Below are the code and all the weights of a small trained network. Each question names an input and a target symbol and asks about switching units off, where a switched-off unit gives its printed mean instead of its output.

import numpy as np


def w(rows, s, z=0):
    codes = np.array(rows[::2]) - 128.0
    scale = np.full(codes.shape[1], s)
    scale[-1] = z or s
    return codes * scale


def f(y):
    return np.maximum(y, 0)


def softmax(a):
    e = np.exp(a - a.max(-1, keepdims=True))
    return e / e.sum(-1, keepdims=True)


def log_softmax(a):
    a = a - a.max(-1, keepdims=True)
    return a - np.log(np.exp(a).sum(-1, keepdims=True))


def net(x, mask):
    ids = ['αβγδεθλπψω'.index(c) for c in x.split()]
    T = len(ids)
    res = E[ids] + P[:T]
    u = 0
    for l in range(2):
        r = res
        for j in range(2):
            rows = slice(3 * j, 3 * j + 3)
            q, k, v = (r @ M[l][rows].T for M in (Q, K, V))
            z = softmax(np.where(np.tri(T) > 0, q @ k.T / 3**0.5, -1e9)) @ v
            o = O[l][rows]
            res = res + np.where(mask[u + j], z, o[:, -1]) @ o[:, :-1]
        u += 2
        y = f(res @ A[l][:, :-1].T + A[l][:, -1])
        res = res + np.where(mask[u : u + 16], y, B[l][:, -1]) @ B[l][:, :-1]
        u += 16
    return log_softmax(res[-1] @ U[:, :-1].T + U[:, -1])


Q, K, V, O, A, B = {}, {}, {}, {}, {}, {}
E = w([
[102,100,44,123,222],'α',
[152,94,157,101,199],'β',
[215,155,81,160,211],'γ',
[134,159,97,81,85],'δ',
[152,145,172,61,144],'ε',
[58,143,139,134,216],'θ',
[183,62,87,15,107],'λ',
[89,137,225,87,113],'π',
[33,162,126,86,138],'ψ',
[110,52,87,248,45],'ω',
],0.016)
P = w([
[113,10,230,114,228],'0',
[131,221,105,21,117],'1',
[112,195,92,10,137],'2',
[112,184,94,2,143],'3',
[117,157,92,9,156],'4',
[117,161,99,13,162],'5',
[125,153,112,9,165],'6',
[132,156,128,14,170],'7',
[137,159,111,30,164],'8',
[150,150,115,18,148],'9',
[157,174,139,32,127],'10',
[168,187,126,41,109],'11',
],0.0049)
Q[0] = w([
[130,125,156,114,77],'L0H1',
[133,191,167,81,90],'L0H1',
[153,176,212,71,35],'L0H1',
[112,5,102,108,156],'L0H2',
[126,39,152,139,140],'L0H2',
[107,88,115,96,157],'L0H2',
],0.015)
K[0] = w([
[141,110,120,123,171],'L0H1',
[174,151,171,129,222],'L0H1',
[118,181,98,103,228],'L0H1',
[125,150,46,180,3],'L0H2',
[100,135,88,145,73],'L0H2',
[124,100,84,164,101],'L0H2',
],0.015)
V[0] = w([
[120,125,52,220,111],'L0H1',
[146,196,72,131,151],'L0H1',
[124,129,129,254,114],'L0H1',
[224,42,140,203,168],'L0H2',
[161,103,231,89,159],'L0H2',
[35,69,194,228,119],'L0H2',
],0.0062)
O[0] = w([
[129,41,97,114,233,61],'L0H1',
[93,103,133,51,98,146],'L0H1',
[76,101,108,119,232,2],'L0H1',
[243,26,166,60,125,108],'L0H2',
[216,152,142,254,204,179],'L0H2',
[114,33,228,96,121,41],'L0H2',
],0.005,0.0029)
A[0] = w([
[97,141,78,184,146,77],'L0N1',
[113,123,84,122,54,96],'L0N2',
[116,111,30,149,87,85],'L0N3',
[120,204,106,134,183,172],'L0N4',
[131,112,112,210,144,45],'L0N5',
[167,126,127,155,136,137],'L0N6',
[151,220,112,136,168,156],'L0N7',
[93,128,123,121,161,83],'L0N8',
[147,118,140,113,104,63],'L0N9',
[126,135,153,110,157,133],'L0N10',
[93,131,91,168,149,96],'L0N11',
[101,158,69,121,109,3],'L0N12',
[132,149,137,76,121,172],'L0N13',
[127,151,141,182,2,150],'L0N14',
[73,111,110,88,140,74],'L0N15',
[102,148,112,121,126,60],'L0N16',
],0.012,0.0061)
B[0] = w([
[172,72,151,66,137,147],'L0N1',
[141,33,164,161,153,163],'L0N2',
[173,157,249,163,151,162],'L0N3',
[100,127,149,20,62,248],'L0N4',
[92,39,128,97,92,136],'L0N5',
[140,96,131,100,91,145],'L0N6',
[101,49,165,1,114,254],'L0N7',
[120,198,69,167,185,149],'L0N8',
[112,81,107,103,95,133],'L0N9',
[129,178,128,85,173,165],'L0N10',
[175,105,159,74,126,149],'L0N11',
[187,158,154,202,31,147],'L0N12',
[99,118,123,43,97,226],'L0N13',
[119,55,137,104,195,170],'L0N14',
[125,119,155,160,152,162],'L0N15',
[118,116,106,134,93,137],'L0N16',
],0.0053,0.0085)
Q[1] = w([
[111,149,157,46,103],'L1H1',
[158,222,152,142,116],'L1H1',
[177,213,114,193,156],'L1H1',
[112,149,108,50,95],'L1H2',
[165,224,99,144,157],'L1H2',
[132,104,179,6,127],'L1H2',
],0.013)
K[1] = w([
[120,74,143,199,102],'L1H1',
[163,195,116,154,83],'L1H1',
[97,191,86,99,34],'L1H1',
[133,59,160,142,163],'L1H2',
[73,67,121,40,103],'L1H2',
[120,69,139,253,117],'L1H2',
],0.015)
V[1] = w([
[117,168,114,80,73],'L1H1',
[80,128,184,72,132],'L1H1',
[172,129,201,216,145],'L1H1',
[32,162,225,179,116],'L1H2',
[100,100,53,120,4],'L1H2',
[20,128,90,97,237],'L1H2',
],0.011)
O[1] = w([
[124,148,125,16,80,2],'L1H1',
[172,194,181,138,97,227],'L1H1',
[106,46,190,220,148,146],'L1H1',
[107,232,184,190,61,57],'L1H2',
[76,137,69,98,2,27],'L1H2',
[170,158,34,201,162,133],'L1H2',
],0.0084,0.006)
A[1] = w([
[110,177,69,137,57,217],'L1N1',
[123,156,46,141,151,107],'L1N2',
[147,71,127,86,121,2],'L1N3',
[80,124,132,245,153,11],'L1N4',
[97,152,165,105,105,134],'L1N5',
[97,128,213,178,94,51],'L1N6',
[210,89,174,96,124,61],'L1N7',
[52,116,65,172,71,128],'L1N8',
[189,201,115,156,106,20],'L1N9',
[104,98,148,167,149,141],'L1N10',
[114,146,169,184,176,130],'L1N11',
[142,119,188,132,113,74],'L1N12',
[128,124,44,115,104,74],'L1N13',
[34,98,117,156,128,157],'L1N14',
[108,180,70,58,131,55],'L1N15',
[106,113,129,128,173,99],'L1N16',
],0.012,0.0085)
B[1] = w([
[147,94,71,70,142,198],'L1N1',
[164,221,170,166,100,152],'L1N2',
[24,138,118,219,131,200],'L1N3',
[72,130,92,81,183,187],'L1N4',
[116,193,94,157,114,205],'L1N5',
[167,156,43,116,95,173],'L1N6',
[84,161,116,103,125,249],'L1N7',
[140,130,77,63,158,138],'L1N8',
[2,128,108,150,180,160],'L1N9',
[159,137,119,113,76,204],'L1N10',
[114,71,175,172,81,231],'L1N11',
[121,167,107,116,115,174],'L1N12',
[97,182,236,150,139,166],'L1N13',
[146,206,112,200,123,165],'L1N14',
[170,63,132,186,97,248],'L1N15',
[192,117,135,138,113,191],'L1N16',
],0.009,0.012)
U = w([
[195,154,132,118,161,127],'α',
[144,67,254,117,102,141],'β',
[82,79,107,60,203,116],'γ',
[163,77,99,85,59,236],'δ',
[79,166,214,51,140,170],'ε',
[56,147,174,162,161,109],'θ',
[18,80,157,118,82,2],'λ',
[118,156,173,182,40,30],'π',
[69,157,64,121,130,62],'ψ',
[124,60,78,189,88,173],'ω',
],0.0079,0.0047)

Each question gives the input, a string of symbols that net reads in full, and the target symbol t.
The units are the heads (3 rows each of Q, K, V and O) and the neurons (one row each of A and B). Each row of codes is followed by its name. A weight is (code - 128) times the scale printed after its matrix; where a second scale follows, it is the last column's (O, A, B and U).
mask holds one flag per unit, layer by layer, with each layer's heads first. A switched-off unit (its flag False) gives its mean, the last column of its rows in O or B, instead of its output. The means were averaged over made-up inputs and are rounded, as every weight is.
A unit's drop is (log p(t) with every unit on - log p(t) with that unit switched off) / (log p(t) with every unit on - log p(t) with every unit switched off).
The circuit of an input: a set's keep is (log p(t) with only the set's units on - log p(t) with every unit switched off) / (log p(t) with every unit on - log p(t) with every unit switched off). Starting from the 12 units with the biggest drops (on a tie, the unit counted first), units are removed one at a time, each time the one whose removal leaves the highest keep (on an exact tie, the one counted first), for as long as the keep stays at least 0.8.
units of the circuit, in order: the units of the circuit, biggest drop first
k most important neurons: the k neurons with the biggest drops, biggest first
top k neurons in layer l: the k neurons of layer l with the biggest drops, biggest first
which heads matter: for each layer, one digit per head in row order, 1 if its drop is at least 0.15 and else 0, layers parted by /
input β ε δ δ θ π β δ, target β: 2 most important neurons => (L1N11; L0N4)
input λ δ π δ β ψ, target λ: units of the circuit, in order => (L1H2; L1N3; L0H1; L0H2)
input δ ε δ λ ψ λ π ε, target δ: units of the circuit, in order => (L1N15; L1H1; L1H2)
input ψ δ δ δ γ δ β β β β α ε, target ψ: units of the circuit, in order => (L1N9; L1H2; L0H2; L1H1)
input θ β δ δ ψ β ψ θ, target θ: most important neuron => (L1N9)
input ψ δ π, target ψ: which heads matter => 00 / 01
input θ ψ δ δ δ δ ε, target θ: units of the circuit, in order => (L1H2; L1N9; L0H2)
input γ β δ δ λ θ, target γ: which heads matter => 01 / 01
input δ α ε ε γ β δ β ε β θ, target δ: 2 most important neurons => (L1N15; L1N1)
input ψ π α β β α α α γ β γ, target ψ: units of the circuit, in order => (L1N9; L1H2; L1H1)
input ω ε δ β, target β: which heads matter => 11 / 10
input λ π α δ λ β, target λ: which heads matter => 11 / 01
input α θ β ε θ α δ, target α: which heads matter => 00 / 01
input δ δ ψ, target δ: which heads matter => 00 / 10
input β θ θ δ θ β θ β, target β: which heads matter => 01 / 11
input β δ λ γ, target β: which heads matter => 01 / 11
input λ γ β ψ γ π, target λ: most important neuron => (L1N3)
input π δ β δ ε β β β α, target π: units of the circuit, in order => (L1H2; L0H2; L1H1; L0H1)
input γ ψ δ ψ β θ δ β λ γ γ γ, target γ: units of the circuit, in order => (L1H2; L0H2; L0N7)
input ε γ γ β θ ε δ δ γ, target ε: 2 most important neurons => (L0N7; L0N4)
input π ψ β ω δ λ ε γ δ α, target α: most important neuron => (L1N2)
input ψ β α ψ δ ε β, target ψ: top 2 neurons in layer 1 => (L1N9; L1N1)
input δ δ ε β γ, target δ: 2 most important neurons => (L1N15; L1N1)
input π γ ε, target π: units of the circuit, in order => (L1H2; L0H2; L1H1; L1N6)
input π β δ δ, target π: 2 most important neurons => (L1N6; L1N11)
input θ α α α δ π δ θ θ, target θ: units of the circuit, in order => (L1H2; L1N9; L0H2)
input β ε π β β θ β α β ω α γ, target γ: top 2 neurons in layer 0 => (L0N4; L0N7)
